Below is a small trained network, with its code and all its weights. Each question gives an input and a class and asks what happens when units are switched off, that is, made to give their printed mean instead of their output.

import numpy as np


def w(rows, s, z=0):
    codes = np.array(rows[::2]) - 128.0
    scale = np.full(codes.shape[1], s)
    scale[-1] = z or s
    return codes * scale


def f(y):
    return y / 2 * (1 + np.tanh(0.7978845608 * (y + 0.044715 * y**3)))


def log_softmax(a):
    a = a - a.max(-1, keepdims=True)
    return a - np.log(np.exp(a).sum(-1, keepdims=True))


def net(x, mask):
    res = np.array(x, float).reshape(1, 8) / 4 @ E
    y = f(res @ A[0][:, :-1].T + A[0][:, -1])
    res = res + np.where(mask, y, B[0][:, -1]) @ B[0][:, :-1]
    return log_softmax(res[-1] @ U[:, :-1].T + U[:, -1])


A, B = {}, {}
E = w([
[79,220,144,184,235,36,158,186,75,169,156,30],'x0',
[56,57,236,199,65,145,105,187,135,95,148,160],'x1',
[149,112,97,115,140,164,101,57,196,122,98,163],'x2',
[234,74,167,117,70,66,168,134,84,163,89,55],'x3',
[127,61,169,71,120,121,172,164,145,168,163,198],'x4',
[139,62,122,91,162,88,122,148,79,139,133,158],'x5',
[127,147,138,124,165,113,52,180,86,74,117,167],'x6',
[134,140,206,166,93,173,30,135,77,73,1,88],'x7',
],0.0071)
A[0] = w([
[252,92,140,128,59,130,108,95,108,122,24,79,161],'neuron 0',
[144,147,75,104,164,116,154,92,173,143,153,134,252],'neuron 1',
[131,145,167,137,189,76,138,189,56,156,138,80,188],'neuron 2',
[116,213,55,164,151,101,179,117,124,131,173,65,157],'neuron 3',
[76,208,146,170,142,185,5,119,146,64,52,140,152],'neuron 4',
[96,63,175,132,71,147,126,134,152,128,144,142,124],'neuron 5',
[102,129,130,124,135,149,108,137,103,108,112,121,133],'neuron 6',
[117,198,73,151,169,129,180,70,178,143,139,93,72],'neuron 7',
[107,61,198,189,44,140,118,144,151,120,140,137,140],'neuron 8',
[153,84,68,53,142,137,154,111,147,137,172,202,84],'neuron 9',
[114,149,152,134,145,96,142,183,82,134,159,92,104],'neuron 10',
[193,111,135,114,111,119,137,110,131,132,87,102,233],'neuron 11',
],0.011,0.0017)
B[0] = w([
[192,104,144,81,51,113,94,118,124,157,58,63,226],'neuron 0',
[135,132,114,115,175,168,128,138,135,193,160,131,186],'neuron 1',
[112,199,137,117,164,47,190,119,130,102,89,127,200],'neuron 2',
[119,144,140,144,157,125,129,127,142,173,197,57,204],'neuron 3',
[112,164,97,192,134,142,2,132,118,82,111,180,247],'neuron 4',
[119,85,145,144,101,156,172,146,112,101,170,127,178],'neuron 5',
[127,128,105,159,140,127,129,93,145,104,136,136,149],'neuron 6',
[135,112,127,139,137,156,96,150,119,164,199,72,192],'neuron 7',
[83,94,150,151,67,133,178,127,140,85,166,124,198],'neuron 8',
[142,106,101,88,160,166,142,122,132,145,96,218,199],'neuron 9',
[118,156,129,130,161,77,153,122,107,103,105,135,172],'neuron 10',
[149,128,141,105,111,113,117,124,142,143,89,94,172],'neuron 11',
],0.017,0.016)
U = w([
[84,216,142,146,179,4,199,141,80,90,97,104,24],'0',
[149,93,52,61,169,180,156,123,171,162,128,221,51],'1',
[61,53,180,175,50,138,203,159,138,51,172,141,57],'2',
[215,101,145,88,50,105,104,89,127,137,45,52,251],'3',
[121,179,97,159,184,123,120,149,152,198,234,32,194],'4',
[83,184,80,239,126,132,2,120,113,55,109,148,139],'5',
],0.006,0.00033)

Each question gives the input, the list of numbers given to net, and the class t.
The units are the neurons (one row each of A and B). Each row of codes is followed by its name. A weight is (code - 128) times the scale printed after its matrix; where a second scale follows, it is the last column's (A, B and U).
mask holds one flag per neuron, in row order. A switched-off neuron (its flag False) gives its mean, the last column of its row in B, instead of its output. The means were averaged over made-up inputs and are rounded, as every weight is.
A unit's drop is (log p(t) with every unit on - log p(t) with that unit switched off) / (log p(t) with every unit on - log p(t) with every unit switched off).
The circuit of an input: a set's keep is (log p(t) with only the set's units on - log p(t) with every unit switched off) / (log p(t) with every unit on - log p(t) with every unit switched off). Starting from all 12 units, units are removed one at a time, each time the one whose removal leaves the highest keep (on an exact tie, the one counted first), for as long as the keep stays at least 0.8.
units of the circuit, in order: the units of the circuit, biggest drop first
most important unit: the unit with the biggest drop
top k neurons: the k neurons with the biggest drops, biggest first
drop of u: that unit's drop, to one decimal
input [2,1,-7,8,-6,-6,0,1], class 0: most important unit	neuron 2
input [4,6,1,7,7,3,-4,1], class 2: top 2 neurons	(neuron 8; neuron 5)
input [0,-2,7,1,-2,4,-4,-1], class 1: units of the circuit, in order	(neuron 9; neuron 1)
input [-4,-8,-1,1,-6,6,0,-3], class 1: top 3 neurons	(neuron 9; neuron 1; neuron 2)
input [-7,7,-6,4,-8,3,-6,0], class 2: top 2 neurons	(neuron 8; neuron 5)
input [4,2,-8,2,-8,-6,3,3], class 0: top 3 neurons	(neuron 2; neuron 10; neuron 3)
input [-2,5,5,-3,4,-4,7,-3], class 2: top 2 neurons	(neuron 5; neuron 8)
input [-2,3,-1,-8,-4,-3,-2,-7], class 4: drop of neuron 7	0.1
input [-7,4,3,3,-1,4,-6,-2], class 2: drop of neuron 5	1.6
input [-3,0,-4,2,-6,7,-4,-8], class 1: drop of neuron 9	1.5
input [8,-6,-1,0,3,6,8,-3], class 0: drop of neuron 2	3.0
